Here is a tiny trained network, its code and every weight. The questions are about switching its units off for an input and a class, where a switched-off unit gives its printed mean instead of its output.

import numpy as np


def w(rows, s, z=0):
    codes = np.array(rows[::2]) - 128.0
    scale = np.full(codes.shape[1], s)
    scale[-1] = z or s
    return codes * scale


def f(y):
    return y / 2 * (1 + np.tanh(0.7978845608 * (y + 0.044715 * y**3)))


def log_softmax(a):
    a = a - a.max(-1, keepdims=True)
    return a - np.log(np.exp(a).sum(-1, keepdims=True))


def net(x, mask):
    res = np.array(x, float).reshape(1, 2) / 4 @ E
    y = f(res @ A[0][:, :-1].T + A[0][:, -1])
    res = res + np.where(mask, y, B[0][:, -1]) @ B[0][:, :-1]
    return log_softmax(res[-1] @ U[:, :-1].T + U[:, -1])


A, B = {}, {}
E = w([
[71,133,83,161,33,41,142],'x0',
[192,36,227,68,143,100,247],'x1',
],0.011)
A[0] = w([
[51,91,103,102,71,75,162,96],'n1',
[157,165,131,134,219,199,107,98],'n2',
[225,159,143,159,152,224,107,22],'n3',
[114,152,115,133,98,25,125,7],'n4',
[184,94,148,119,138,127,192,34],'n5',
[203,105,171,143,188,185,105,254],'n6',
[72,130,60,136,144,147,99,31],'n7',
[74,147,115,187,181,248,54,193],'n8',
[125,219,119,136,132,178,63,22],'n9',
],0.011,0.0079)
B[0] = w([
[60,182,116,150,107,151,225,183],'n1',
[84,177,159,124,123,134,190,192],'n2',
[132,251,167,82,89,192,200,169],'n3',
[137,207,154,59,106,208,183,157],'n4',
[193,97,169,60,103,126,142,183],'n5',
[61,142,58,146,96,91,160,249],'n6',
[142,83,171,79,98,148,176,165],'n7',
[97,89,133,93,123,88,133,244],'n8',
[156,96,136,45,129,109,143,181],'n9',
],0.016,0.014)
U = w([
[97,209,137,125,140,195,166,13],'0',
[191,41,180,48,108,101,157,45],'1',
[80,76,68,196,133,64,128,254],'2',
[202,123,175,250,214,152,64,2],'3',
[241,116,135,207,216,181,38,2],'4',
],0.015,0.0082)

Each question gives the input, the list of numbers given to net, and the class t.
The units are the neurons (one row each of A and B). Each row of codes is followed by its name. A weight is (code - 128) times the scale printed after its matrix; where a second scale follows, it is the last column's (A, B and U).
mask holds one flag per neuron, in row order. A switched-off neuron (its flag False) gives its mean, the last column of its row in B, instead of its output. The means were averaged over made-up inputs and are rounded, as every weight is.
A unit's drop is (log p(t) with every unit on - log p(t) with that unit switched off) / (log p(t) with every unit on - log p(t) with every unit switched off).
The circuit of an input: a set's keep is (log p(t) with only the set's units on - log p(t) with every unit switched off) / (log p(t) with every unit on - log p(t) with every unit switched off). Starting from all 9 units, units are removed one at a time, each time the one whose removal leaves the highest keep (on an exact tie, the one counted first), for as long as the keep stays at least 0.8.
units of the circuit, in order: the units of the circuit, biggest drop first
unit that matters most: the unit with the biggest drop
top k neurons: the k neurons with the biggest drops, biggest first
drop when u is switched off: that unit's drop, to one decimal
input [3,-5], class 1: unit that matters most	n6
input [-1,-4], class 1: top 3 neurons	n6; n9; n1
input [4,-5], class 1: units of the circuit, in order	n6; n7
input [3,-3], class 2: top 3 neurons	n3; n5; n2
input [2,1], class 2: top 4 neurons	n3; n4; n5; n2
input [-6,6], class 0: top 3 neurons	n6; n3; n8
input [8,-8], class 0: top 3 neurons	n1; n4; n5
input [-2,-4], class 1: top 2 neurons	n9; n6
input [0,-2], class 2: drop when n5 is switched off	0.1
input [-3,0], class 2: drop when n4 is switched off	0.2
input [2,2], class 2: drop when n5 is switched off	0.2
input [0,-5], class 1: drop when n6 is switched off	0.1
